-.18; .48; .04; -.12
-.50; .62; -.09; -.26
-> -.09

-.58; -.66; -.27; .01; -.42; .58
-.60; -.64; -.29; -.10; -.46; .53
-> -.46

.35; -.14; .27; .39; -.36; -.13
.20; -.37; -.19; .22; -.57; .04
-> -.57

-.07; .07; .40; -.20
-.26; .11; .60; -.13
-> .60

.56; -.61; -.53; -.46; .23
.56; -.60; -.53; -.46; .23
-> -.46

.26; -.62; .19; -.27; .47
-.03; -.16; .00; -.44; .56
-> -.44

.19; -.04; -.04; .08; -.08; -.09
-.29; .06; .15; .51; -.15; -.22
-> -.15
---
[[ .08  .39 -.10  .09  .11  .01  .31 -.16 -.07]
 [-.02  .12 -.03 -.01  .04 -.05  .13  .03 -.13]
 [ .02  .06 -.03 -.08  .06 -.24  .15  .08 -.14]
 [ .04  .19  .12 -.02  .29  .02  .28 -.28 -.09]
 [-.02  .22  .09 -.02  .51  .17  .25 -.23  .17]
 [ .00  .09 -.03 -.11 -.01 -.20  .01  .04  .15]
 [-.07  .35  .17  .04  .48  .09  .45 -.41 -.08]
 [-.03  .44  .05  .02  .40  .05  .44 -.51 -.11]
 [-.08  .15  .06 -.06  .26 -.03  .22  .07 -.10]
 [-.02  .23 -.04  .00  .11 -.15  .32  .00 -.12]
 [-.07  .09  .08 -.17  .18 -.17  .11  .04 -.09]
 [-.04  .11 -.02 -.01  .09 -.02  .10  .02 -.09]] ==> .08

[[-.07 -.13  .11  .22 -.15 -.11 -.16  .48 -.11 -.15 -.13]
 [-.42  .12 -.12 -.02  .13 -.21  .14  .14 -.39 -.30 -.33]
 [-.03  .11 -.15 -.07 -.03  .06  .16  .04  .05  .07  .26]
 [-.09  .19 -.28 -.28  .15 -.23  .15 -.13 -.15 -.39  .11]
 [ .16 -.10  .13  .12 -.07  .15 -.32  .06  .14  .19  .19]
 [ .12 -.02  .00 -.13  .06 -.14  .00 -.24  .19  .02 -.01]
 [ .10 -.02 -.04 -.02 -.18  .14 -.01  .10  .19  .15  .11]] ==> -.07

[[ .03  .13 -.25 -.23  .09 -.11 -.45  .18  .02  .18 -.30]
 [ .24 -.23  .25 -.16 -.23 -.45 -.03  .07 -.08  .19  .20]
 [ .39 -.16  .19 -.02 -.20 -.42  .15  .00  .02  .08  .15]
 [-.53 -.09 -.06  .05  .13  .40  .15 -.16 -.05 -.09  .14]
 [-.52 -.25  .06 -.05  .06  .25  .15 -.06 -.16 -.03  .26]
 [ .43  .21  .07  .37 -.01  .01  .29 -.10  .17 -.21 -.02]] ==> .03

[[ .00  .48  .50 -.53 -.51  .50 -.15  .46  .47  .40 -.26  .13 -.54]
 [ .07 -.38 -.40 -.25 -.28 -.37 -.08 -.37 -.38 -.31 -.25  .16 -.25]
 [ .19 -.53 -.56 -.15 -.18 -.53 -.09 -.51 -.53 -.44 -.17  .14 -.16]
 [ .22 -.13 -.14 -.26 -.26 -.11 -.13 -.12 -.13 -.11 -.13  .11 -.27]
 [ .03 -.27 -.28 -.30 -.32 -.26 -.09 -.25 -.26 -.21 -.27  .16 -.30]
 [ .02 -.25 -.27 -.31 -.34 -.24 -.08 -.24 -.24 -.20 -.28  .16 -.31]
 [ .13 -.41 -.43 -.21 -.24 -.40 -.09 -.39 -.41 -.34 -.20  .15 -.22]
 [ .24 -.26 -.28 -.21 -.22 -.25 -.12 -.25 -.27 -.22 -.12  .11 -.22]
 [ .15 -.16 -.17 -.28 -.29 -.15 -.11 -.16 -.16 -.13 -.19  .13 -.29]
 [ .06  .00  .00 -.37 -.37  .02 -.11  .00  .00  .01 -.24  .14 -.37]
 [ .12 -.23 -.24 -.27 -.29 -.21 -.10 -.22 -.22 -.18 -.21  .14 -.28]
 [-.03  .27  .28 -.48 -.48  .29 -.12  .26  .27  .23 -.30  .15 -.49]] ==> .00

[[ .16  .02  .01  .11  .05  .16 -.36 -.14 -.60 -.42  .28 -.01 -.23  .08]
 [ .37  .06 -.03  .01  .14  .03 -.38  .07 -.28 -.13 -.02 -.19  .16  .16]
 [-.16  .05  .02  .00 -.02 -.07 -.01  .02  .45 -.50 -.22 -.30  .48  .03]
 [-.38  .09  .02  .10  .01  .04  .32 -.19 -.21 -.31 -.31  .40  .22  .04]
 [ .08  .10  .04  .04  .00 -.05 -.27  .12  .11 -.15  .28  .34 -.21  .02]
 [ .23 -.04 -.22 -.23  .04 -.26  .27 -.16  .42 -.09  .17 -.41 -.30  .02]
 [ .30  .02  .07  .11  .11  .21  .34 -.32 -.27 -.21  .37 -.13 -.16  .07]] ==> .16
---
[[ 372  467   78  476 -253 -106 -127  -56  347  295]
 [  23  -50  215  196  739 -171 -198   58  -27 -203]
 [ -17  642 -726 -183  408  638   18  411 -253    3]
 [ 263  -69 -102  -68 -356  -29  603 -213  -30 -390]
 [ 920  -82  -28 -225  648  606  490  212  298 -635]
 [-313  223  500  117 -127  287  107 -151  382  -30]
 [ 226  276 -238  403 -396  128 -188    4  458  247]
 [-453  -99 -276  429  344 -103 -199  -79 -110   42]] => 467

[[6 3 4 2 7 3 2 7 7 5 3]
 [4 4 5 7 6 4 5 4 6 7 3]
 [4 7 6 8 3 7 7 3 3 5 7]
 [4 4 5 7 6 4 5 4 6 7 3]
 [5 6 5 2 4 6 5 5 4 3 7]
 [4 6 5 7 4 6 6 4 4 5 6]] => 3

[[  6  12  -6 -29  17   1  13  -6  17   8 -24 -26  14  13   4]
 [  4  15 -15  -7  14   7 -15  -4  19  12  -8 -11  16  -1  -3]
 [ -1  -8 -15   2  12   1  -2   7   0  10   9  -2  -7 -15   6]
 [  9   9 -13 -20  13   7   6  -1  13  12 -20 -21  16  15   1]
 [ 13  -9 -20 -10  10  12   6  11   5  14  -8 -11   4   5   0]
 [  7  -1 -20  -5  11  10  -5   4   9  14  -4 -11  13   1  -1]
 [  7  -6 -11 -24  16   4  19   4   6   9 -13 -18  -3   3   8]
 [-16  10  31  32 -18 -16 -18  -4 -12 -15  31  31  -3  -7  -3]
 [  0   1  12  -2   7   5  -1  -1  12  -8  11  15 -28 -24   4]
 [  8  -6 -21  -5  12  10  -1   7   8  14  -4 -11   8  -3   0]
 [ -5   5 -13  14   8   6 -24  -1  10   9  15   8   2 -20  -2]
 [ 15   0 -10 -22  10  11  16   3   9   9 -22 -19  11  20   0]] => 12

[[-337  -86 -263 -180 -443 -217 -171   11  -75   68 -217  172  -85  677]
 [-197 -291 -220 -224 -635 -200   20 -629 -104 -141 -200  336 -141 -285]
 [-234  -76   17 -378   40  -72  324   91   35    8  -72 -445 -126 -457]
 [ -42  -58 -300  107 -464 -275 -349    8 -118  387 -275 -122 -204  398]
 [ 125  216  135 -205 -195 -258 -404  -94  201 -208 -258 -556 -271 -157]] => -86

[[ 677 -160 -171  315   -5   88  340  128 -193 -157 -325  444]
 [ 735  499  326  488   44  133  454 -285  743   67  256  273]
 [ 715  -64 -141  521  504  244  374 -682 -673  341 -539  846]
 [ 441  698  196  368 -303  214  -38   47 -117   83  514  -17]
 [ -38 -414 -448 -409 -409 -583  -54  499  501 -554 -478 -417]
 [ -32  -19 -269 -121 -117 -223 -404  494 -272 -255  -57  -80]
 [-159  207   39   25  570  219  141  184  508  304  337  197]] => -160

[[141 524 504 385 779 547 867 662 789 679 625 492 824]
 [141 524 638 451 845 637 749 897 789 679 527 411 731]
 [536 856 727 583 779 577 572 741 401 941 657 614 592]
 [536 607 638 418 713 607 513 741 634 505 625 573 638]
 [437 607 593 583 845 577 513 505 867 505 625 533 499]
 [536 856 771 550 779 486 572 819 479 854 625 614 592]
 [734 275 504 484 648 727 572 584 711 592 527 695 638]
 [536 441 682 550 450 577 631 427 867 331 462 654 499]] => 524

[[122 123 122 124 122 122 124]
 [175  18 200  97 151 204  65]
 [120 114 121 114 120 122 113]
 [105 107 105 106 105 105 107]
 [ 98 103  98 106  97  96 108]
 [103 101 103 102 102 102 102]
 [104 105 103 105 104 104 104]] => 123
---
[[  55.42  152.06 -147.35  -84.22]
 [-145.07   30.39 -165.13 -201.56]
 [ 115.57  -37.20  -14.02  -25.55]] --> -25.55

[[ 1.4 -1.2 -1.2 -0.5 -1.1 -0.7  1.7]
 [ 0.1  1.1  1.0  0.2  1.2  0.3  0.8]] --> 0.8

[[  14.6   22.4 -136.8    0.7  100.5]
 [ -76.0  -11.9  -85.6   22.5 -161.8]
 [-131.2  209.9 -136.8   -4.7 -167.3]] --> -167.3

[ 0.6  1.2  0.3 -1.9  1.9  0.9] --> 0.9

[[ 0.02  0.01  0.19  0.19  0.05  0.02]
 [-0.09  0.09 -0.15 -0.11  0.10  0.18]] --> 0.18

[-0.9 -0.4  1.2 -0.6] --> -0.6

[[-16.9 -10.2 -24.0 -21.9 -14.2 -14.6]
 [-18.4  17.3  -6.8 -20.0  18.4 -23.7]
 [-17.0  -4.0 -13.2 -14.4 -16.4 -22.6]] --> -22.6

[ 0.02  0.00  0.15  0.04 -0.11  0.07] --> 0.07

[ 184.9  -28.3  -28.9 -133.3  -56.3] --> -56.3
---
array([[ .56, -.47, -.10, -.15,  .24,  .03],
       [-.11, -.51,  .16, -.16, -.38,  .59]])	-.11

array([[ .56, -.60, -.22, -.42,  .23],
       [ .28,  .27,  .38,  .00, -.49],
       [ .29, -.39, -.17, -.27,  .16]])	.29

array([-.33,  .27,  .21, -.49, -.10])	-.33

array([[-.17,  .12, -.31,  .33, -.37, -.15, -.19],
       [-.08, -.37,  .01, -.01,  .48, -.25, -.19],
       [-.09, -.28, -.06,  .08,  .19, -.23, -.21]])	-.09

array([-.12, -.08,  .41, -.63,  .22])	-.12

array([ .34, -.35, -.61, -.20, -.04])	.34
